Here is a tiny trained network, its code and every weight. The questions are about switching its units off for an input and a class, where a switched-off unit gives its printed mean instead of its output.

import numpy as np


def w(rows, s, z=0):
    codes = np.array(rows[::2]) - 128.0
    scale = np.full(codes.shape[1], s)
    scale[-1] = z or s
    return codes * scale


def f(y):
    return y / 2 * (1 + np.tanh(0.7978845608 * (y + 0.044715 * y**3)))


def log_softmax(a):
    a = a - a.max(-1, keepdims=True)
    return a - np.log(np.exp(a).sum(-1, keepdims=True))


def net(x, mask):
    res = np.array(x, float).reshape(1, 6) / 4 @ E
    y = f(res @ A[0][:, :-1].T + A[0][:, -1])
    res = res + np.where(mask, y, B[0][:, -1]) @ B[0][:, :-1]
    return log_softmax(res[-1] @ U[:, :-1].T + U[:, -1])


A, B = {}, {}
E = w([
[160,73,157,171,127,86,107],'x0',
[106,135,188,116,39,101,201],'x1',
[80,170,114,117,31,147,78],'x2',
[155,10,70,115,70,88,107],'x3',
[56,143,127,244,109,162,129],'x4',
[148,110,179,116,106,176,126],'x5',
],0.012)
A[0] = w([
[197,66,76,69,155,87,134,168],'N0',
[132,173,169,121,139,148,222,149],'N1',
[117,99,125,193,140,110,148,83],'N2',
[153,144,182,109,74,113,143,145],'N3',
[145,109,95,155,201,173,89,126],'N4',
[171,105,129,127,140,85,99,115],'N5',
[96,155,87,166,120,190,125,184],'N6',
[105,173,191,111,150,133,233,221],'N7',
[77,113,150,130,128,152,138,2],'N8',
[143,111,225,113,113,104,94,101],'N9',
[112,134,67,49,89,159,132,211],'N10',
[139,66,76,114,95,72,153,146],'N11',
[182,159,165,99,207,111,93,173],'N12',
[156,162,101,82,102,154,88,135],'N13',
[76,154,182,164,102,140,106,91],'N14',
[101,120,207,116,98,117,158,95],'N15',
[161,86,90,110,177,94,120,117],'N16',
[122,125,118,155,47,148,105,74],'N17',
[137,152,190,139,132,101,154,57],'N18',
[141,174,132,104,125,181,107,60],'N19',
[165,94,252,66,69,133,105,202],'N20',
],0.016,0.005)
B[0] = w([
[169,35,100,160,164,132,243,246],'N0',
[127,122,197,113,207,134,153,218],'N1',
[112,113,133,81,78,124,75,177],'N2',
[163,85,138,113,106,131,97,182],'N3',
[149,118,166,128,141,165,48,207],'N4',
[160,151,107,108,130,89,154,174],'N5',
[103,101,134,109,165,86,110,199],'N6',
[123,144,247,80,176,164,127,249],'N7',
[125,126,116,135,126,137,176,143],'N8',
[182,160,163,145,109,164,167,166],'N9',
[68,113,68,104,104,157,55,190],'N10',
[80,59,104,165,93,68,92,212],'N11',
[130,224,138,93,85,194,156,208],'N12',
[144,135,73,93,111,120,92,165],'N13',
[169,132,120,113,179,77,176,201],'N14',
[161,98,181,96,138,172,90,187],'N15',
[187,122,110,116,186,81,136,205],'N16',
[103,159,115,133,132,105,151,175],'N17',
[123,119,124,100,139,125,160,168],'N18',
[103,100,120,96,83,126,98,165],'N19',
[249,75,172,175,109,117,108,220],'N20',
],0.012,0.018)
U = w([
[166,114,177,134,167,136,170,147],'0',
[187,203,92,165,131,177,123,69],'1',
[48,139,91,205,94,99,145,68],'2',
[125,116,101,154,65,210,148,3],'3',
[94,234,145,75,139,167,151,169],'4',
[129,97,8,111,115,110,149,87],'5',
[94,119,140,102,141,150,44,215],'6',
[144,103,135,144,29,139,96,237],'7',
],0.014,0.0044)

Each question gives the input, the list of numbers given to net, and the class t.
The units are the neurons (one row each of A and B). Each row of codes is followed by its name. A weight is (code - 128) times the scale printed after its matrix; where a second scale follows, it is the last column's (A, B and U).
mask holds one flag per neuron, in row order. A switched-off neuron (its flag False) gives its mean, the last column of its row in B, instead of its output. The means were averaged over made-up inputs and are rounded, as every weight is.
A unit's drop is (log p(t) with every unit on - log p(t) with that unit switched off) / (log p(t) with every unit on - log p(t) with every unit switched off).
The circuit of an input: a set's keep is (log p(t) with only the set's units on - log p(t) with every unit switched off) / (log p(t) with every unit on - log p(t) with every unit switched off). Starting from the 12 units with the biggest drops (on a tie, the unit counted first), units are removed one at a time, each time the one whose removal leaves the highest keep (on an exact tie, the one counted first), for as long as the keep stays at least 0.8.
units of the circuit, in order: the units of the circuit, biggest drop first
most important unit: the unit with the biggest drop
k most important neurons: the k neurons with the biggest drops, biggest first
drop when u is switched off: that unit's drop, to one decimal
input [1,8,-8,6,-4,-8], class 5: units of the circuit, in order	(N11)
input [4,3,-8,-7,-1,1], class 4: units of the circuit, in order	(N12, N0)
input [7,4,3,4,4,-6], class 2: units of the circuit, in order	(N20, N17, N11)
input [5,-3,-8,-6,4,7], class 4: units of the circuit, in order	(N12, N0)
input [-5,6,4,8,2,-8], class 5: 2 most important neurons	(N7, N10)
input [-8,-6,0,-5,-2,-2], class 4: 3 most important neurons	(N12, N11, N20)
input [-6,1,5,1,-1,7], class 7: 2 most important neurons	(N20, N7)
input [-2,3,8,-4,5,2], class 4: 4 most important neurons	(N0, N20, N17, N11)
input [7,5,5,6,-5,-6], class 5: 2 most important neurons	(N0, N7)
input [-6,-8,4,-6,-6,-6], class 6: 4 most important neurons	(N10, N4, N19, N13)
input [-2,5,-1,1,5,-7], class 4: 2 most important neurons	(N0, N20)
input [0,-7,2,-7,-7,-6], class 4: 2 most important neurons	(N12, N20)
input [1,-3,1,2,0,2], class 5: 2 most important neurons	(N7, N1)
input [7,-2,0,8,-6,3], class 5: units of the circuit, in order	(N7)
input [-6,7,7,2,-1,-5], class 6: 2 most important neurons	(N10, N0)
input [-4,-2,1,6,5,-7], class 5: 2 most important neurons	(N7, N1)
input [4,-6,-6,7,7,6], class 5: 2 most important neurons	(N7, N0)
input [5,-7,-2,7,8,-6], class 5: 2 most important neurons	(N7, N16)
input [0,-5,-6,7,-5,3], class 5: 2 most important neurons	(N7, N11)
input [-2,-8,-7,-4,5,3], class 6: most important unit	N4
input [-8,0,3,-4,6,3], class 4: drop when N20 is switched off	0.3
input [5,0,8,-5,8,-2], class 2: drop when N20 is switched off	0.2
input [-7,-5,2,-3,-4,-5], class 6: drop when N10 is switched off	0.6
input [-4,-6,3,-4,1,4], class 6: drop when N3 is switched off	0.0
